B:
1: [ -89  322 -347  -74  -78 -122  -78   -3   98   90 -287  112  181 -441
 -162  239  -84 -307   95 -423  315  102 -197 -150]
2: [ 547 -345  329  168   97  651  181 -190   43 -106 -304  390 -464   67
  367   81  -10 -261   68  110  286 -100 -240 -183]
3: [-359    8 -744 -135 -143 -170 -465  -59 -205 -167   28 -238  113 -105
 -393   71 -110   76  -25  -67  207 -213  153   97]
4: [ 102 -138   89  -51   62 -113   95   -3  124 -109 -221   43 -250  -45
 -106   92 -291 -332  109  -61  404   17  -37 -406]
5: [-287  -27 -555 -181  235 -169 -542   61 -151 -300  318 -112 -158  107
 -617  -83 -112  124   91   63  -23    3  262  207]
6: [ 105 -419  -80   52   17 -405 -301 -192  -44 -361  125  -11   90  225
 -188  241 -159  -19  -14  278  355 -430 -181 -207]
7: [-158  349 -126  -95  306  427  205   22  148  176 -392  120 -501 -116
 -162 -170  -79 -205  138 -321  -69  383  380   77]
8: [ 523 -317  503  -80  299  285   56 -120   25 -364 -165  355 -348  238
   70   28 -116 -270   53  252  391  -70 -218 -591]
9: [ 130 -552   62  341  -49  -44   52 -168  -19 -171 -127 -214 -435  233
  293  175 -235  -60  101  306  236 -441   23  114]
10: [-382  154 -328   26   66 -408   41   54  183  104 -162 -209 -192 -114
 -325   51 -325 -184  154 -260  105  104  300   77]
11: [ 436 -117  243   87  169  544   10 -252  -36 -279 -273  399 -216  215
  194  -10  -53 -192  -43  129  315 -206 -186 -366]
12: [ 630 -312  656  181   40  353  173 -199  100 -162   -6  230 -365  261
  235   30 -265 -318   84  165  139   53 -343 -207]
13: [ 196 -112   40 -268  167  514 -136 -232 -134 -124 -178  219 -132   90
  -83   39  233   44  -63  126   55   30  -56 -106]
14: [ 316 -619  135   30  271  327 -109 -163 -139 -377 -152  132 -482  287
  188  115   98   43   62  474  280 -396  -26 -139]
15: [ 642 -606  215  106   32  547 -212 -228 -278 -467 -218  249 -239   89
  563  300  217  -55   50  474  477 -553 -502 -248]
16: [-147  -36 -299 -175   88  328 -383 -143 -283 -249  130 -217 -234  285
 -299 -205  -68  202  -52  180 -155  -22  304  220]
17: [ -23 -108 -216 -154 -234  109 -523 -135 -317  -86  470 -452   -4   49
 -210   84    8  238   68  138 -431  186 -117  700]
18: [ 650   -9  495  115  336  300 -121 -251  -49 -513 -236  545   59  196
  342  197   61 -249   30  232  417 -341 -571 -566]
19: [ 257 -468 -120  173  145  463 -150 -382 -115 -232 -145  326 -185  330
  138  108  191  129 -114  336  195 -519  -43   36]
20: [ -43  133  -63   57  583  -70 -243 -104    8 -341  -37  241 -151  269
 -177   31   61   47  105  161  -14 -182  102   34]
21: [ 319 -202  395  161  255  350  160 -172   48 -138 -216  133 -472  244
  255   37  -63 -137  119  190   37  -61  -35   -7]
22: [  12  -76 -223  414 -135 -523 -229 -152  181  -30  373    2  159   78
 -233  231 -353 -136  108 -105  -13 -148 -241  388]
23: [-333  695 -212 -165  369 -246 -143  -99  163   94  -38  126  217  -35
 -532   23    8  -48   66 -351 -286  361  129  192]
24: [-339  285 -684  -39   28   88 -129 -158  143  193  -74  240   70  -85
 -576  -77  -81  -66  -91 -403   37  121  279  160]
25: [-357   33 -531  -18 -435   10 -173   84 -132  184   86 -658 -306 -271
 -192  -25 -371  -66  160 -269 -140  264  235  572]
26: [ 301 -541  228   99  285  171   25  -51  -49 -373 -255   79 -584  202
  257  123  -65 -114  154  387  396 -359   -3 -269]
27: [-509  337 -477 -267   48  -13 -212  -94  -50  154   56 -316  -68   24
 -576 -140  -90  139  -14 -222 -357  339  452  429]
28: [ 553 -411  566  -39   -4  113  -90  -55 -161 -452  -47  -98 -291  117
  306  170 -229 -246  155  347  372 -136 -431 -435]
29: [-197 -136 -380  330 -208 -362 -143  -24   38   25   60 -355 -164 -105
   -7  217 -322  -91  195  -93   49 -177   21  464]
30: [-246  306 -391 -219  -61  397  -87 -140  -24  208  -86  -51 -119  -61
 -414 -188  -88  -23  -56 -316 -178  368  298  239]
31: [ 336  -89  501 -200  516  210  -17  -93  -12 -416 -139  256 -336  329
  -62  -49  -44 -142   73  284  176   19  -44 -491]
32: [ 433  153  207   52   90  712   23 -297  -60 -168 -360  420  -59   72
  264    7   37 -217  -66  -39  221  -88 -269 -290]
33: [ 153 -454 -222  284  -95 -417 -271  -95   43 -190  160   46   26  -52
   -7  411 -123 -104  155  119  317 -393 -351  135]
34: [-286  328 -208   -1 -280  -13  189  144  109  331 -219 -489 -390 -387
  -82  -31 -471 -344  246 -492  -71  495  216  294]
35: [ -77   -1 -100  201  106 -194  248  271  314   93 -199  -52 -660 -261
 -105    9 -522 -504  370 -347  287  257  195  -43]
36: [-248  158 -466   88 -323   29 -121   -9  -21  182   13 -344 -145 -234
 -166   19 -309 -131  113 -328  -70  194  121  445]
37: [ 152 -448 -141  -47  -44  -86  -36 -287  107   -3 -167  298  109   -3
 -164  297   87  -83 -107   57  430 -290 -191 -272]
38: [  37 -399  182  224  499 -460  173  -39  337 -204  -64  234 -491  369
 -254   55 -334 -217  150  184  314 -227  227 -283]
39: [ 161  -52 -210  -83  126  302 -314  -86 -127 -144  -28  203  -60 -147
  -26  193  223    2   98   27   63  -28 -231  152]
40: [ 388 -299  305  396  193 -155  331   55  494   63  -20  446 -520  -34
  -46  134 -437 -573  289 -184  328  130 -192 -164]
41: [-453  412 -404  -33 -232 -106  145   50  135  434 -258 -419 -176 -409
 -186   65 -260 -212  182 -537 -159  427  257  427]
42: [-412  297 -448  276  276 -662  -46  -88  383  240   51  148  113  -66
 -441  246  -83  -75  161 -339 -182   35  136  516]
43: [ 185  359  208  -28  510  198  -68 -199  112 -196 -119  495    8  228
 -186  -27   51 -130   20  -37  -23   87  -87 -183]
44: [ 481 -398  425   75  184  170  143 -195   97 -222 -257  334 -277  149
  204  183  -57 -265   56  210  411 -204 -277 -438]
45: [ 225 -172  283   -5   62  530  113 -267  -94 -106 -298  -37 -378  265
  236  -51  -48  -38  -34  204   40  -88   64  -73]
46: [ 479 -381  398  186  220  184   10 -260   71 -342  -24  361 -248  418
   75   37 -183 -177  -15  296  292 -276 -196 -337]
47: [ 460 -411  343   69  260  200  301 -132  252   -5 -441  519 -348  -88
  222  304  114 -331  131   53  459 -113 -285 -390]
48: [-306  557 -242   85   37 -198 -149  -87  117  124  200 -165   60   35
 -426  -87 -322  -83   96 -356 -383  356  150  476]
49: [-449  387 -453  -15   19 -254 -129  -27  166  227  189 -186  -53  -32
 -613  -97 -297  -59   89 -387 -322  396  328  488]
50: [ 127   60   80 -118  371  302  -54 -262  114  -64   22  438 -126  316
 -394 -128   35  -29  -80    7  -80  159   89  -72]
51: [-138  455  -66  134 -150 -225   94   79  229  230   33 -215 -134 -253
 -222    9 -516 -404  240 -514 -123  503   -6  263]
52: [ 151  371   94   64  473  119 -171 -173  107 -229   46  464   19  241
 -251  -46  -33 -116   46  -61  -81   75  -90  -37]
53: [ 337 -299  170  579  -49 -108  174  -92  256  -50  -50  154 -338   57
  273  210 -420 -385  206  -34  277 -230 -260   74]
54: [ -67  367  -39  -99  185  218  -78 -114   41  107  -24   28 -102  -35
 -197   -3   39  -33  108 -199 -339  370   36  363]
55: [ 426 -221  341  -34  272  316 -196 -133 -193 -491  -90  116 -271  249
  203   70    2  -72   77  369  222 -225 -234 -286]
56: [-228   58 -362   60 -201 -303 -195  -34  -27   10   37 -337    2 -139
 -183  142 -280  -89  112 -155   48  -13   22  244]
57: [-127 -133 -511 -339   44  402 -557 -132 -459 -394  -38 -158  -88  104
 -227  -60  152  260 -104  246  145 -259  166  -11]
58: [ 253 -209  304  112  368  187   78 -228   67 -298 -174  277 -343  445
  -15  -68 -172 -120  -15  244  213 -226   85 -339]
59: [-478  -32 -535 -322  -19 -238 -248  111  -22  142  198 -415 -275 -147
 -654  -31 -150   68  137 -156 -197  387  406  415]
60: [ 105   27  247   50  420  161  258 -297  216  -50 -455  406 -188  287
   -6   23   25 -145  -60   36  191 -148  117 -339]
61: [-348   78 -174 -166 -400  -83  186   44   99  488  -46 -652 -339 -309
 -251   19 -362 -173  171 -387 -275  619  264  496]
62: [-209   39 -504  -27 -213  168 -279  -17 -134  104  142 -298 -189 -174
 -212   16 -108   30  117 -174 -206  195  115  588]
63: [ 554 -568  468 -123   33  516 -130 -156 -185 -354  184   13 -482  348
   46  -74 -145  -65   28  412   82   31 -178 -163]
64: [ -23  129 -184  -92   16  290 -356 -175 -226 -203  118 -124  -48  167
 -186  -94  -72   94  -16   56 -153   23   44  224]
65: [ 392 -460  349  219  -79  -25  -29 -155  -22 -307   75  -83 -282  277
  165  107 -373 -205   80  281  268 -231 -231 -172]
66: [-455  120 -645 -176 -178 -128 -245   -8  -97   47  -66 -366  -54 -179
 -408    0 -209   -2   15 -223   75   65  294  181]
67: [-196   85 -354  -71 -337    5  158 -155  272  576  -43  -17    0 -311
 -427   95 -153 -197    0 -531 -113  468   66  359]
68: [-393  324 -716 -155 -103  166 -132  -78   23  241 -221   -8   28 -297
 -405   -6   -9  -54  -23 -431   31  182  250  230]
69: [ 280  -69  428 -387   40  673  130 -126 -147  -19 -312  -99 -420   13
  128  -56   42 -114   41   87  -24  361  -23 -186]
70: [-242  727 -199    3  149 -166 -224  -93   54    8   53  -52  205  -41
 -313   -1 -160  -88  106 -344 -294  287   11  303]
71: [ 493 -426  572 -223   23  142   19 -175  -88 -226 -163   19 -150   85
  199  264   25 -153   55  310  281  -35 -403 -416]
72: [ 169 -128  267  439  307 -155   89  -33  109 -333 -156   -9 -479  290
  255   51 -405 -257  233  181  232 -312   20  -88]

[  -9 -224  101  -63 -103   12  -26  100  -10  -73  -65  -76  -16  -18
 -113 -113   47  166  138   23 -143  107   18  -38   74]  64
[  66  -23   54  -41    6  -77   12   68   58   47 -107  -35  -83  -10
 -123   54   24   60  203   37  -21  -26  -41    3   63]  21
[  65 -290  300  -62 -478  -44 -153  -43 -101  -63   38   40  -40   98
  -38 -332  -27  228  171  305 -450  109  100 -200   62]  17
[ -76   40  -60  277  -91  120   81  182  -18 -120   90  160  -16  325
   41 -257    4   85  169   29 -257  112  259   18   88]  6
[   8 -292   55 -131 -316   45 -175 -100   85 -122  -76  -20   68 -105
   65  -63   59  153  140  232  -93   57  130   32  153]  62
[   4  377  183  420  213  117  274  103   -6 -147 -143 -105   12  177
   20  125 -141 -236 -150 -296  117   30  158  112   22]  66
[ -57 -124   89    0  -77  -24  106 -109   94   30    9 -123   52  -81
   30   81  -12   -7   -8   47   56  -15  160  125    2]  8
[ 264 -147  159 -131 -185    0  170 -163  130 -179   42   18  261   27
  310    7   69    0  109   69  186  187    5  -34  193]  15
[ -38  124  215  107   92 -175   -7   85   86   82  -75  129 -134   93
 -229  -43  -68  -38  157  -19  -52  -28  -36   14    2]  48
[ -16  604  -99  268  392  -74  198  250   59   48 -112  108 -182  299
 -203   92  -62  -76  177 -204   88 -111  -29   97  -49]  60
[-103 -444  254  -80 -450   76 -281 -160   -5 -103 -111 -114   15 -244
  -42  -94  -30  193   14  226 -270   19  227   -9  106]  63
[  39 -117  -29 -219 -136 -186   32  -12   57  175   71  -10  -90   29
 -110  -58   70  198  281  225 -129  -58  -11  -12  -33]  54
[ -89 -412 -264 -105  -67  144  147  177  -28  -32   16 -302   33  -59
  -12  -36  176  236  118   24 -103  110  161  116   53]  26
[ -91  163 -156   23 -121   78 -319  105   94 -347 -181  189   21  184
   12 -244   72  169  151  174  -80  124   72  106  150]  19
[  50   39  189   39 -111  -62  230 -266  190  -68  141   49  224   67
  280   37  -47 -134  -68   60  229   76  183  133   30]  39
[ 211  -79  117 -401  -10 -176   13 -128  202  -43  -78   34  127 -154
    4  121  111  137  244   42  287   55 -249  -38  121]  32
[ 389  273  290  207 -182 -119  326 -125  -24  168   83  103  -65  281
  176   95 -135 -178  237  117 -113 -111   94 -170   64]  71
[-117 -156 -227 -253   -5 -196   58   68  127  161  142    3  -52   61
 -140 -121  145  234  265  201  -42    3   -3  115  -82]  43
[ 156    1  190  -88 -216  -65  -69    8 -126  116 -163 -140 -205  -56
 -214   61  -56  203  230  122 -299 -159  -20 -180   13]  61
[-418 -319 -203  184 -154  177    1   90    7 -163   53 -260   52   76
   28 -246   44   58 -221  142 -196  164  445  343  -61]  5
[ -70  203  202  249   -7  -10 -135  -42  162 -130 -156  216  -10   74
   -5   -5 -100 -148   38   10   51    0  133  124  129]  46
[-322   37 -295 -127  -74   44 -313   10  179 -218  -98   81   33  -14
  -78 -141   99  279   73  174   21   10  161  260   24]  24
[  82   56   74  252   80  157   38  249  -17 -136 -180   77  -57  100
  -74   15   -5   21  230 -187  -97   53   66  -57  227]  9
[-216  348 -249  206  148 -125   70  179  146   75  149  321 -119  409
 -113 -218   15   47  247   97  -92  -32  163  176  -67]  42
[ 175 -224  160 -279   -4 -104  132   -7    4  121 -148 -323  -41 -261
 -166  236   53  124  152  -41   81  -41 -165  -61   20]  34
[-340  -24 -152  -67 -138  -30 -284   11   88  -39  -24   61  -97   11
 -203 -190   25  278  101  224 -198  -61  199  174  -65]  50
[ -21  164 -196 -119  -43  -12  -57  -17  120 -148  -97  -40   46   72
   48   -5   75  115   90  146  105   13   30  166   22]  68
[-274 -328 -287   32 -351  161  -95   99 -114    8   42 -249 -113   40
  -59 -200   64  299   62  302 -457  -35  421  155  -58]  59
[-137  155  -51  209   65   43   50  248 -110   27  -89 -103 -210  166
 -257  -82  -47  131  100  -53 -271  -58  142   29  -68]  27
[  -4   78 -146 -239 -119 -124   84 -177  153   18  106  -13   88   45
  104   11   69  160  117  224  127  -48   73  136  -60]  47
[ 251  -78 -225 -347 -163 -176  221 -153  190   99  171   18  122   95
  251   42  184   98  324  313  181   16  -46   66   62]  1
[-104  274 -207  -45 -206    2 -158   12   32 -214   48  179   11  314
   37 -309   34  297  151  256 -181   43  145   54  -23]  37
[-176  -86 -325  109  135  -11  259  263   54   88  135  -80  -63  242
  -62 -135  118   38  142   38  -75   86  179  219  -56]  20
[ -80 -115 -177 -135  113   -7  114   -3  138  127 -101 -252  -20 -238
  -95  294   78   71   89  -36  203 -136   75  219    2]  7
